arr = 132, 120, 115, 109, 100, 97, 84, 75, 70, 60, 51, 49, 35
The entry just right of 60: 51
Read off the first entry from the right.
35
Read off the first entry from the left.
132
Read off the 5th entry.
100
The second entry from the left: 120
Read off the second entry from the right.
49

Questions about the matrix below.
1) Report the entry in the bottom-left corner.
2) Report the top entry of the column that holds the largest entry.
3) Report the last entry in the row that holds the largest entry.
4) Report the largest entry.
5) Report the third entry from the end, reading row by row.
6) Report the 2nd entry from the end, reading row by row.
7) Report the smallest entry in the first row.
8) Report the top-left entry.
111, 120, 83, 89, 112, 78, 117, 105, 103, 111
116, 95, 104, 97, 123, 88, 88, 101, 118, 99
78, 78, 143, 112, 89, 88, 86, 72, 97, 91
91, 102, 88, 105, 112, 86, 120, 99, 104, 91
114, 85, 118, 91, 101, 106, 86, 103, 95, 80
105, 129, 111, 111, 95, 126, 107, 101, 98, 104
115, 72, 82, 90, 83, 98, 112, 108, 93, 112
104, 78, 112, 116, 117, 116, 124, 93, 95, 93
74, 100, 98, 100, 104, 109, 118, 95, 102, 87
105, 119, 103, 75, 112, 75, 101, 109, 102, 79
107, 99, 101, 126, 96, 106, 111, 86, 116, 89
103, 78, 113, 48, 114, 94, 95, 100, 100, 81
80, 120, 100, 100, 116, 122, 88, 108, 87, 105
85, 111, 91, 123, 99, 112, 116, 101, 86, 88
1) 85
2) 83
3) 91
4) 143
5) 101
6) 86
7) 78
8) 111

Read these off the matrix that follows. Rows and columns are numbered from 0.
1) Report the centre entry.
2) Report the entry in the top-right corner.
3) Report the entry just right of 107.
4) Report the entry in row 1 and column 0.
5) Report the entry directly below the smallest entry.
6) Report the entry just right of the largest entry.
7) Report the entry at row 0, column 2.
8) Report the entry in row 0 and column 0.
[[ 97  95  74 123 125 113 126]
 [ 91 114 133 103  95  84  58]
 [ 68 105 104 100  74  62  87]
 [ 84 115 124 108  78  72  58]
 [112 122 137 115 111 110  71]
 [101  73  49 105 128 119 134]
 [115 106 107 108 119 119  99]]
1) 108
2) 126
3) 108
4) 91
5) 107
6) 115
7) 74
8) 97

Read these off the grid that follows.
1) Give the smallest entry in the first column.
2) Give the last entry in the row that holds the largest entry.
3) Give the smallest entry in the last row.
4) Give the first entry, reading row by row.
5) Give the bottom entry of the column that holds the largest entry.
102	109	65	109	125	101	150	98	104	99
98	101	82	122	134	91	122	88	115	107
1) 98
2) 99
3) 82
4) 102
5) 122

87,85,78,159,124,144,106,105,86,132,83
97,109,109,71,82,79,121,103,129,91,107
87,96,96,112,107,115,123,100,113,106,90
84,113,111,79,78,87,142,106,143,99,106
112,99,102,101,80,91,93,97,91,93,104
115,98,101,110,75,91,82,101,77,99,104
95,102,101,76,119,96,106,89,116,86,101
95,98,103,92,115,112,108,117,125,118,93
92,98,96,76,109,93,95,108,117,107,100
97,92,95,75,111,92,90,105,115,104,100
94,121,111,105,88,102,120,102,106,101,109
95,96,99,72,111,93,95,106,122,105,102
Indices start at 0.
The entry at row 2, column 2: 96
The entry in the bottom-left corner: 95
The entry at row 1, column 2? 109
The entry at row 1, column 1 is 109
The entry at row 0, column 2? 78
The entry at row 1, column 0? 97
The entry in row 0 and column 1 is 85
The entry in the top-left corner? 87
The entry in the top-right corner -> 83
The entry in the bottom-right corner: 102
The entry directly below the largest entry -> 71
The entry in row 2 and column 0 -> 87
The entry just right of the largest entry is 124
The entry directly below 144? 79
The entry directly above the smallest entry? 159
The entry just right of the smallest entry? 82
The entry just right of 80? 91
The bottom entry of the column that holds the smallest entry -> 72

data =
array([[122, 138, 105, 110, 131, 131,  86,  61,  84, 108, 111],
       [121, 137, 106, 110, 132, 132,  87,  62,  85, 110, 107],
       [ 86,  83, 103, 108, 115, 115, 117, 121, 106, 126,  45]])
Indices start at 0.
Find the bottom-right entry.
45
The top entry of the column that holds the largest entry is 138
Find the entry at row 0, column 0.
122
Find the entry just left of the smallest entry.
126
Find the top-right entry.
111
Find the entry directly above 87.
86
The entry directly below 87 -> 117
Find the bottom entry of the column that holds the largest entry.
83
Find the entry just right of the centre entry.
87
The entry in the bottom-left corner is 86
Find the entry directly below the centre entry.
115
The entry at row 1, column 1 -> 137
The entry at row 0, column 2 is 105
Find the entry directly above the centre entry.
131
The entry in row 1 and column 0 -> 121

Read these off the row that follows.
1) What is the entry just right of the smallest entry?
2) What is the entry just left of 118?
 83   90   49   91   67  118   71   54
1) 91
2) 67
